Here is a tiny trained network, its code and every weight. The questions are about switching its units off for an input and a target symbol, where a switched-off unit gives its printed mean instead of its output.

import numpy as np


def w(rows, s, z=0):
    codes = np.array(rows[::2]) - 128.0
    scale = np.full(codes.shape[1], s)
    scale[-1] = z or s
    return codes * scale


def norm(h):
    return h / np.sqrt((h * h).mean(-1, keepdims=True) + 1e-5)


def f(y):
    return np.maximum(y, 0)


def softmax(a):
    e = np.exp(a - a.max(-1, keepdims=True))
    return e / e.sum(-1, keepdims=True)


def log_softmax(a):
    a = a - a.max(-1, keepdims=True)
    return a - np.log(np.exp(a).sum(-1, keepdims=True))


def net(x, mask):
    ids = ['αβγδεηλμξπστφω'.index(c) for c in x.split()]
    T = len(ids)
    res = E[ids] + P[:T]
    u = 0
    for l in range(3):
        r = norm(res)
        for j in range(2):
            rows = slice(4 * j, 4 * j + 4)
            q, k, v = (r @ M[l][rows].T for M in (Q, K, V))
            z = softmax(np.where(np.tri(T) > 0, q @ k.T / 4**0.5, -1e9)) @ v
            o = O[l][rows]
            res = res + np.where(mask[u + j], z, o[:, -1]) @ o[:, :-1]
        u += 2
        y = f(norm(res) @ A[l][:, :-1].T + A[l][:, -1])
        res = res + np.where(mask[u : u + 8], y, B[l][:, -1]) @ B[l][:, :-1]
        u += 8
    return log_softmax(norm(res)[-1] @ U[:, :-1].T + U[:, -1])


Q, K, V, O, A, B = {}, {}, {}, {}, {}, {}
E = w([
[37,59,164],'α',
[110,120,166],'β',
[123,116,133],'γ',
[121,115,155],'δ',
[122,117,134],'ε',
[112,121,164],'η',
[60,190,48],'λ',
[107,112,140],'μ',
[118,114,158],'ξ',
[121,118,131],'π',
[124,114,122],'σ',
[119,120,194],'τ',
[104,112,145],'φ',
[136,90,253],'ω',
],0.0032)
P = w([
[129,137,113],'0',
[202,51,83],'1',
[254,180,198],'2',
[75,87,209],'3',
[75,127,38],'4',
[222,172,207],'5',
[90,74,216],'6',
],0.0045)
Q[0] = w([
[253,111,181],'L0H0',
[213,78,212],'L0H0',
[187,88,200],'L0H0',
[232,93,151],'L0H0',
[214,91,103],'L0H1',
[212,168,79],'L0H1',
[85,186,144],'L0H1',
[143,118,67],'L0H1',
],0.0052)
K[0] = w([
[73,254,117],'L0H0',
[76,228,161],'L0H0',
[114,226,164],'L0H0',
[15,231,122],'L0H0',
[75,111,32],'L0H1',
[82,147,59],'L0H1',
[117,98,234],'L0H1',
[90,106,112],'L0H1',
],0.0053)
V[0] = w([
[126,138,117],'L0H0',
[161,254,142],'L0H0',
[183,56,207],'L0H0',
[192,69,184],'L0H0',
[199,127,90],'L0H1',
[73,103,124],'L0H1',
[200,166,135],'L0H1',
[121,107,147],'L0H1',
],0.0054)
O[0] = w([
[123,149,134,112],'L0H0',
[164,244,48,6],'L0H0',
[254,84,132,222],'L0H0',
[245,38,104,187],'L0H0',
[181,176,107,92],'L0H1',
[119,56,117,155],'L0H1',
[148,191,146,88],'L0H1',
[132,106,165,169],'L0H1',
],0.0036,0.0012)
A[0] = w([
[172,42,105,151],'L0N0',
[102,66,80,127],'L0N1',
[120,254,168,128],'L0N2',
[104,191,40,150],'L0N3',
[148,195,35,2],'L0N4',
[100,211,127,113],'L0N5',
[147,169,103,11],'L0N6',
[217,105,111,112],'L0N7',
],0.0039,0.0051)
B[0] = w([
[91,160,174,251],'L0N0',
[126,150,179,184],'L0N1',
[195,113,159,176],'L0N2',
[164,81,190,151],'L0N3',
[3,172,184,128],'L0N4',
[194,94,138,142],'L0N5',
[97,20,210,128],'L0N6',
[109,143,109,169],'L0N7',
],0.0051,0.0027)
Q[1] = w([
[106,98,110],'L1H0',
[254,170,129],'L1H0',
[201,162,79],'L1H0',
[155,154,127],'L1H0',
[156,129,117],'L1H1',
[77,68,72],'L1H1',
[205,146,132],'L1H1',
[203,170,165],'L1H1',
],0.0058)
K[1] = w([
[114,114,73],'L1H0',
[108,191,255],'L1H0',
[115,168,195],'L1H0',
[129,127,182],'L1H0',
[147,108,159],'L1H1',
[131,85,27],'L1H1',
[164,184,163],'L1H1',
[171,183,216],'L1H1',
],0.0056)
V[1] = w([
[227,189,173],'L1H0',
[46,9,3],'L1H0',
[90,141,203],'L1H0',
[108,144,155],'L1H0',
[120,179,114],'L1H1',
[80,168,29],'L1H1',
[121,162,173],'L1H1',
[96,81,66],'L1H1',
],0.0033)
O[1] = w([
[118,62,81,104],'L1H0',
[83,159,201,101],'L1H0',
[159,139,45,210],'L1H0',
[131,192,117,152],'L1H0',
[83,76,110,83],'L1H1',
[88,86,177,5],'L1H1',
[181,85,71,158],'L1H1',
[204,162,254,95],'L1H1',
],0.0022,0.0024)
A[1] = w([
[177,191,170,123],'L1N0',
[190,254,154,250],'L1N1',
[100,126,177,66],'L1N2',
[62,174,144,45],'L1N3',
[106,98,146,93],'L1N4',
[142,102,198,213],'L1N5',
[128,166,169,143],'L1N6',
[125,205,150,25],'L1N7',
],0.0058,0.0016)
B[1] = w([
[198,252,206,177],'L1N0',
[209,225,254,206],'L1N1',
[75,126,90,169],'L1N2',
[115,86,34,148],'L1N3',
[112,155,147,166],'L1N4',
[105,202,101,253],'L1N5',
[200,140,66,165],'L1N6',
[179,49,126,138],'L1N7',
],0.0045,0.0044)
Q[2] = w([
[192,134,186],'L2H0',
[175,152,185],'L2H0',
[167,98,219],'L2H0',
[230,134,203],'L2H0',
[208,22,31],'L2H1',
[233,140,76],'L2H1',
[48,254,222],'L2H1',
[24,200,217],'L2H1',
],0.0043)
K[2] = w([
[86,111,100],'L2H0',
[82,106,91],'L2H0',
[46,131,22],'L2H0',
[69,80,64],'L2H0',
[55,118,210],'L2H1',
[117,166,253],'L2H1',
[195,165,21],'L2H1',
[210,90,52],'L2H1',
],0.0046)
V[2] = w([
[7,70,4],'L2H0',
[227,227,78],'L2H0',
[156,171,214],'L2H0',
[177,139,62],'L2H0',
[55,230,196],'L2H1',
[24,29,120],'L2H1',
[186,189,167],'L2H1',
[95,36,201],'L2H1',
],0.0022)
O[2] = w([
[201,65,110,198],'L2H0',
[144,164,202,38],'L2H0',
[145,180,106,143],'L2H0',
[127,129,188,54],'L2H0',
[209,77,126,254],'L2H1',
[177,119,252,121],'L2H1',
[146,131,73,148],'L2H1',
[187,150,141,116],'L2H1',
],0.0025,0.0009)
A[2] = w([
[216,200,168,114],'L2N0',
[90,198,152,126],'L2N1',
[112,192,211,131],'L2N2',
[93,93,97,3],'L2N3',
[224,39,103,105],'L2N4',
[78,41,147,138],'L2N5',
[88,188,141,83],'L2N6',
[130,2,95,77],'L2N7',
],0.0038,0.0051)
B[2] = w([
[161,162,197,233],'L2N0',
[137,137,87,192],'L2N1',
[140,120,49,254],'L2N2',
[67,239,240,128],'L2N3',
[66,77,33,150],'L2N4',
[180,128,141,238],'L2N5',
[146,253,176,135],'L2N6',
[235,171,110,146],'L2N7',
],0.0048,0.0023)
U = w([
[93,51,175,46],'α',
[191,65,49,6],'β',
[179,65,27,78],'γ',
[254,247,203,241],'δ',
[196,48,147,3],'ε',
[31,38,182,94],'η',
[64,79,40,61],'λ',
[203,69,70,41],'μ',
[209,165,210,245],'ξ',
[115,93,47,55],'π',
[111,88,39,121],'σ',
[52,104,34,42],'τ',
[49,224,73,231],'φ',
[64,33,240,192],'ω',
],0.007,0.0044)

Each question gives the input, a string of symbols that net reads in full, and the target symbol t.
The units are the heads (4 rows each of Q, K, V and O) and the neurons (one row each of A and B). Each row of codes is followed by its name. A weight is (code - 128) times the scale printed after its matrix; where a second scale follows, it is the last column's (O, A, B and U).
mask holds one flag per unit, layer by layer, with each layer's heads first. A switched-off unit (its flag False) gives its mean, the last column of its rows in O or B, instead of its output. The means were averaged over made-up inputs and are rounded, as every weight is.
A unit's drop is (log p(t) with every unit on - log p(t) with that unit switched off) / (log p(t) with every unit on - log p(t) with every unit switched off).
The circuit of an input: a set's keep is (log p(t) with only the set's units on - log p(t) with every unit switched off) / (log p(t) with every unit on - log p(t) with every unit switched off). Starting from the 12 units with the biggest drops (on a tie, the unit counted first), units are removed one at a time, each time the one whose removal leaves the highest keep (on an exact tie, the one counted first), for as long as the keep stays at least 0.8.
circuit, biggest first: the units of the circuit, biggest drop first
top k neurons: the k neurons with the biggest drops, biggest first
k most important neurons of layer l: the k neurons of layer l with the biggest drops, biggest first
input λ σ φ μ, target φ: top 3 neurons => [L1N5 L0N3 L1N1]
input δ σ φ φ ε α β, target ω: circuit, biggest first => [L1N0 L1N1]
input λ φ η τ ε η γ, target φ: 2 most important neurons of layer 1 => [L1N5 L1N1]
input ε η γ α σ η ξ, target ω: 4 most important neurons of layer 1 => [L1N0 L1N1 L1N3 L1N2]
input γ γ α φ, target ω: circuit, biggest first => [L1N1 L1N0]
input σ λ μ λ φ φ ξ, target φ: top 2 neurons => [L0N3 L1N5]
input τ μ α φ, target ω: 3 most important neurons of layer 1 => [L1N1 L1N0 L1N6]
input λ ξ α μ, target ω: top 2 neurons => [L1N0 L1N1]
input γ φ φ φ ω, target ω: top 4 neurons => [L1N0 L1N1 L0N0 L1N6]
input φ φ τ μ λ η π, target φ: 3 most important neurons of layer 1 => [L1N5 L1N1 L1N0]
input α φ β λ γ, target ω: top 3 neurons => [L1N1 L1N0 L0N0]
input ε φ η η α, target ω: top neuron => [L2N2]
input γ φ φ μ ξ, target ω: top 3 neurons => [L1N1 L1N0 L0N0]
input σ ξ λ η λ γ π, target φ: top neuron => [L1N1]
input η α γ ε, target ω: 3 most important neurons of layer 1 => [L1N0 L1N1 L1N3]
input τ φ γ τ δ, target ω: 3 most important neurons of layer 0 => [L0N0 L0N2 L0N1]
input ω λ φ β, target φ: 4 most important neurons of layer 1 => [L1N5 L1N1 L1N0 L1N2]
input ξ τ δ τ σ λ τ, target φ: 3 most important neurons of layer 1 => [L1N5 L1N1 L1N2]
input γ φ γ λ μ, target ω: 2 most important neurons of layer 0 => [L0N0 L0N2]
input σ η λ φ δ μ β, target φ: most important neuron of layer 0 => [L0N2]
input λ π γ η, target φ: 2 most important neurons of layer 1 => [L1N1 L1N0]
input β φ φ ξ π λ φ, target φ: top 2 neurons => [L1N5 L1N1]
input α σ λ τ, target φ: 2 most important neurons of layer 1 => [L1N5 L1N1]
input τ α λ ε ε η ξ, target φ: top 2 neurons => [L1N5 L1N1]
input δ λ β σ, target φ: 3 most important neurons of layer 1 => [L1N5 L1N1 L1N0]
input δ φ λ η, target φ: 2 most important neurons of layer 1 => [L1N5 L1N1]
input α η λ ε, target φ: top neuron => [L1N5]
